Below are the code and all the weights of a small trained network. Each question names an input and a target symbol and asks about switching units off, where a switched-off unit gives its printed mean instead of its output.

import numpy as np


def w(rows, s, z=0):
    codes = np.array(rows[::2]) - 128.0
    scale = np.full(codes.shape[1], s)
    scale[-1] = z or s
    return codes * scale


def f(y):
    return np.maximum(y, 0)


def softmax(a):
    e = np.exp(a - a.max(-1, keepdims=True))
    return e / e.sum(-1, keepdims=True)


def log_softmax(a):
    a = a - a.max(-1, keepdims=True)
    return a - np.log(np.exp(a).sum(-1, keepdims=True))


def net(x, mask):
    ids = ['ΨΩαβγδεζηθστφ'.index(c) for c in x.split()]
    T = len(ids)
    res = E[ids] + P[:T]
    u = 0
    for l in range(2):
        r = res
        for j in range(2):
            rows = slice(2 * j, 2 * j + 2)
            q, k, v = (r @ M[l][rows].T for M in (Q, K, V))
            z = softmax(np.where(np.tri(T) > 0, q @ k.T / 2**0.5, -1e9)) @ v
            o = O[l][rows]
            res = res + np.where(mask[u + j], z, o[:, -1]) @ o[:, :-1]
        u += 2
        y = f(res @ A[l][:, :-1].T + A[l][:, -1])
        res = res + np.where(mask[u : u + 4], y, B[l][:, -1]) @ B[l][:, :-1]
        u += 4
    return log_softmax(res[-1] @ U[:, :-1].T + U[:, -1])


Q, K, V, O, A, B = {}, {}, {}, {}, {}, {}
E = w([
[120,197,75,120,112,147,59,172,168,49,163,103],'Ψ',
[130,107,179,29,205,81,111,117,93,182,182,129],'Ω',
[160,111,144,211,147,188,60,64,93,129,96,171],'α',
[71,160,151,174,165,76,58,145,71,110,30,94],'β',
[142,107,101,158,168,130,73,168,47,103,138,103],'γ',
[89,56,140,103,152,110,46,83,76,132,99,141],'δ',
[161,167,155,105,94,65,148,111,109,189,113,157],'ε',
[72,116,184,94,150,137,173,119,110,186,134,93],'ζ',
[92,110,166,138,136,188,132,213,132,177,178,61],'η',
[166,79,124,112,202,125,136,57,46,109,2,107],'θ',
[104,72,165,116,98,107,41,186,104,157,61,85],'σ',
[86,122,118,36,138,216,134,120,123,192,130,115],'τ',
[152,130,97,112,165,155,55,219,194,122,111,145],'φ',
],0.023)
P = w([
[98,164,68,121,138,132,140,131,113,142,126,1],'0',
[122,176,90,96,160,151,125,133,96,134,142,66],'1',
[116,161,105,123,146,139,127,139,105,159,138,87],'2',
[114,149,121,135,140,123,126,145,112,166,132,109],'3',
[114,152,136,139,137,118,122,154,121,167,128,125],'4',
[111,151,142,147,134,117,118,159,132,168,125,140],'5',
[115,147,157,145,131,115,111,164,137,170,130,154],'6',
[110,160,172,152,136,113,107,167,155,163,119,157],'7',
[108,143,188,137,138,124,115,165,160,163,145,188],'8',
[117,149,196,139,140,120,98,172,174,152,135,195],'9',
[112,150,202,138,148,127,97,178,191,148,142,207],'10',
[122,162,210,129,150,144,86,188,208,133,144,198],'11',
],0.0094)
Q[0] = w([
[93,115,63,170,38,112,156,74,160,4,170,85],'0.h0',
[98,119,136,131,119,117,100,104,131,119,67,132],'0.h0',
[74,127,220,58,241,173,28,180,42,179,74,92],'0.h1',
[89,122,181,102,182,123,92,176,47,229,87,122],'0.h1',
],0.036)
K[0] = w([
[21,173,95,131,73,105,22,62,161,120,249,7],'0.h0',
[27,118,181,107,138,87,69,91,87,163,46,178],'0.h0',
[207,182,136,153,102,151,165,112,218,71,122,239],'0.h1',
[103,158,147,185,62,76,53,140,186,182,183,211],'0.h1',
],0.021)
V[0] = w([
[184,81,126,122,144,136,217,72,172,1,160,18],'0.h0',
[88,87,142,86,140,171,129,194,24,151,196,116],'0.h0',
[111,77,153,119,249,132,142,163,147,127,55,118],'0.h1',
[16,99,210,116,97,142,104,151,48,45,162,113],'0.h1',
],0.0094)
O[0] = w([
[154,129,2,169,116,71,216,82,112,203,91,252,74],'0.h0',
[112,202,178,128,147,96,114,187,115,137,65,106,130],'0.h0',
[112,31,99,216,159,34,170,186,202,155,82,62,253],'0.h1',
[64,112,143,188,68,112,130,177,51,140,66,224,49],'0.h1',
],0.0066,0.0036)
A[0] = w([
[122,189,124,253,113,100,156,137,99,81,151,138,30],'0.n0',
[200,169,137,174,46,141,121,228,123,84,96,109,6],'0.n1',
[174,107,129,60,63,162,161,104,155,166,118,140,9],'0.n2',
[60,91,57,142,130,88,124,81,177,108,157,132,243],'0.n3',
],0.012,0.0015)
B[0] = w([
[153,170,100,22,238,95,106,25,203,146,230,95,211],'0.n0',
[77,10,101,59,102,162,253,5,164,166,223,185,254],'0.n1',
[108,2,166,208,73,71,137,116,169,47,64,60,184],'0.n2',
[141,211,190,75,91,229,125,192,58,48,68,206,233],'0.n3',
],0.006,0.0069)
Q[1] = w([
[223,177,94,224,14,105,164,177,199,170,129,162],'1.h0',
[92,107,166,103,165,105,144,95,8,66,98,29],'1.h0',
[151,128,137,86,99,133,159,163,95,97,127,104],'1.h1',
[183,113,185,202,140,151,95,114,140,152,115,144],'1.h1',
],0.013)
K[1] = w([
[58,107,72,82,164,124,141,155,5,164,101,50],'1.h0',
[100,163,182,165,93,101,69,145,197,146,166,172],'1.h0',
[152,143,102,99,68,98,127,141,137,134,132,120],'1.h1',
[158,106,151,139,143,134,132,119,114,142,121,123],'1.h1',
],0.016)
V[1] = w([
[137,155,88,249,152,210,140,99,140,99,139,123],'1.h0',
[123,151,209,157,157,130,162,80,118,121,104,138],'1.h0',
[128,132,158,101,128,169,86,133,95,236,146,123],'1.h1',
[206,113,88,121,102,109,142,97,135,183,76,141],'1.h1',
],0.012)
O[1] = w([
[92,113,116,192,187,190,105,184,58,156,149,133,1],'1.h0',
[103,170,61,96,141,129,81,3,58,207,124,45,125],'1.h0',
[224,192,130,152,125,133,134,156,150,222,150,174,200],'1.h1',
[203,133,251,115,66,114,88,148,218,155,217,121,81],'1.h1',
],0.0053,0.0059)
A[1] = w([
[88,153,148,147,49,147,102,169,141,146,77,74,148],'1.n0',
[137,172,151,218,127,114,252,75,96,111,90,108,10],'1.n1',
[85,142,123,112,109,162,133,156,126,122,183,128,95],'1.n2',
[159,165,69,148,119,97,105,111,83,93,152,168,3],'1.n3',
],0.018,0.0043)
B[1] = w([
[186,87,106,147,171,148,130,87,170,109,119,183,254],'1.n0',
[125,132,133,53,103,168,94,206,8,148,102,48,207],'1.n1',
[128,160,159,156,105,110,82,144,88,136,107,144,233],'1.n2',
[140,76,193,105,135,132,150,152,151,96,69,95,179],'1.n3',
],0.014,0.0084)
U = w([
[97,79,127,158,80,199,224,102,170,136,105,114,197],'Ψ',
[121,209,175,146,191,26,132,153,169,159,60,127,42],'Ω',
[169,118,113,100,155,142,129,170,122,128,93,123,5],'α',
[143,93,143,157,66,52,73,151,140,132,134,79,105],'β',
[55,145,205,93,120,200,206,160,161,189,154,116,124],'γ',
[181,87,56,166,127,47,67,131,113,119,109,174,54],'δ',
[146,70,171,138,199,137,137,225,200,93,187,60,155],'ε',
[184,178,185,104,139,173,95,61,164,94,206,65,120],'ζ',
[195,209,73,108,166,191,169,170,177,128,122,159,128],'η',
[171,113,100,75,216,69,220,127,62,111,253,192,184],'θ',
[106,171,183,93,117,149,119,124,89,64,137,241,216],'σ',
[35,113,131,145,128,80,108,118,147,101,106,93,114],'τ',
[126,109,143,214,202,152,95,117,99,184,195,101,195],'φ',
],0.0058,0.0029)

Each question gives the input, a string of symbols that net reads in full, and the target symbol t.
The units are the heads (2 rows each of Q, K, V and O) and the neurons (one row each of A and B). Each row of codes is followed by its name. A weight is (code - 128) times the scale printed after its matrix; where a second scale follows, it is the last column's (O, A, B and U).
mask holds one flag per unit, layer by layer, with each layer's heads first. A switched-off unit (its flag False) gives its mean, the last column of its rows in O or B, instead of its output. The means were averaged over made-up inputs and are rounded, as every weight is.
A unit's drop is (log p(t) with every unit on - log p(t) with that unit switched off) / (log p(t) with every unit on - log p(t) with every unit switched off).
The circuit of an input: a set's keep is (log p(t) with only the set's units on - log p(t) with every unit switched off) / (log p(t) with every unit on - log p(t) with every unit switched off). Starting from all 12 units, units are removed one at a time, each time the one whose removal leaves the highest keep (on an exact tie, the one counted first), for as long as the keep stays at least 0.8.
circuit, biggest first: the units of the circuit, biggest drop first
k most important neurons: the k neurons with the biggest drops, biggest first
which heads matter: for each layer, one digit per head in row order, 1 if its drop is at least 0.15 and else 0, layers parted by /
input η β Ψ ε σ β ε, target ζ: circuit, biggest first	0.h0, 0.h1
input δ β θ δ ε ε, target β: 3 most important neurons	0.n2, 0.n3, 1.n1
input ε φ γ, target ε: circuit, biggest first	0.h1, 1.h0
input δ η δ Ψ ζ η η, target σ: which heads matter	01 / 00
input θ φ θ θ γ Ψ σ θ δ Ω, target σ: circuit, biggest first	0.h1
input γ ζ ζ Ψ, target σ: 3 most important neurons	1.n2, 0.n1, 0.n3
input ζ φ φ β φ α γ β φ σ ζ, target ε: circuit, biggest first	0.h1, 0.h0
input η β β θ τ ζ θ, target β: which heads matter	01 / 01
input γ θ β Ω δ α, target ζ: circuit, biggest first	1.h1, 0.h0, 0.n0
input Ψ ζ β φ α η α Ψ β γ Ω γ, target σ: 2 most important neurons	0.n0, 1.n2
input δ φ Ω β Ψ Ω δ β ζ, target σ: circuit, biggest first	0.h1, 1.n2
input θ ε τ δ δ, target σ: 2 most important neurons	0.n3, 0.n0
input θ η Ψ θ σ γ, target σ: which heads matter	01 / 11
input η ζ α ε η γ, target ζ: circuit, biggest first	0.h1, 0.h0
input θ γ φ β Ω τ θ, target ε: circuit, biggest first	1.h0, 0.h1
input θ β α σ, target δ: 3 most important neurons	1.n0, 0.n1, 0.n0
input γ ζ φ δ ζ η β φ, target ε: circuit, biggest first	0.h0
input Ω τ σ ζ ζ τ, target η: circuit, biggest first	0.h0, 1.n0, 1.h1, 0.n1
input Ψ δ ζ β Ω ε θ, target α: which heads matter	10 / 01
input γ θ ζ β γ ε θ θ θ, target ζ: circuit, biggest first	0.h1, 1.h0
input θ ζ θ φ η η δ ε, target ζ: circuit, biggest first	0.h1
input φ ε ζ β, target ζ: circuit, biggest first	0.h1, 0.h0
input θ ζ θ, target β: which heads matter	11 / 01
input β β τ β, target τ: which heads matter	11 / 01
input γ β δ ε Ψ Ω, target σ: which heads matter	11 / 00
input θ δ Ω β, target Ω: 2 most important neurons	0.n0, 1.n3
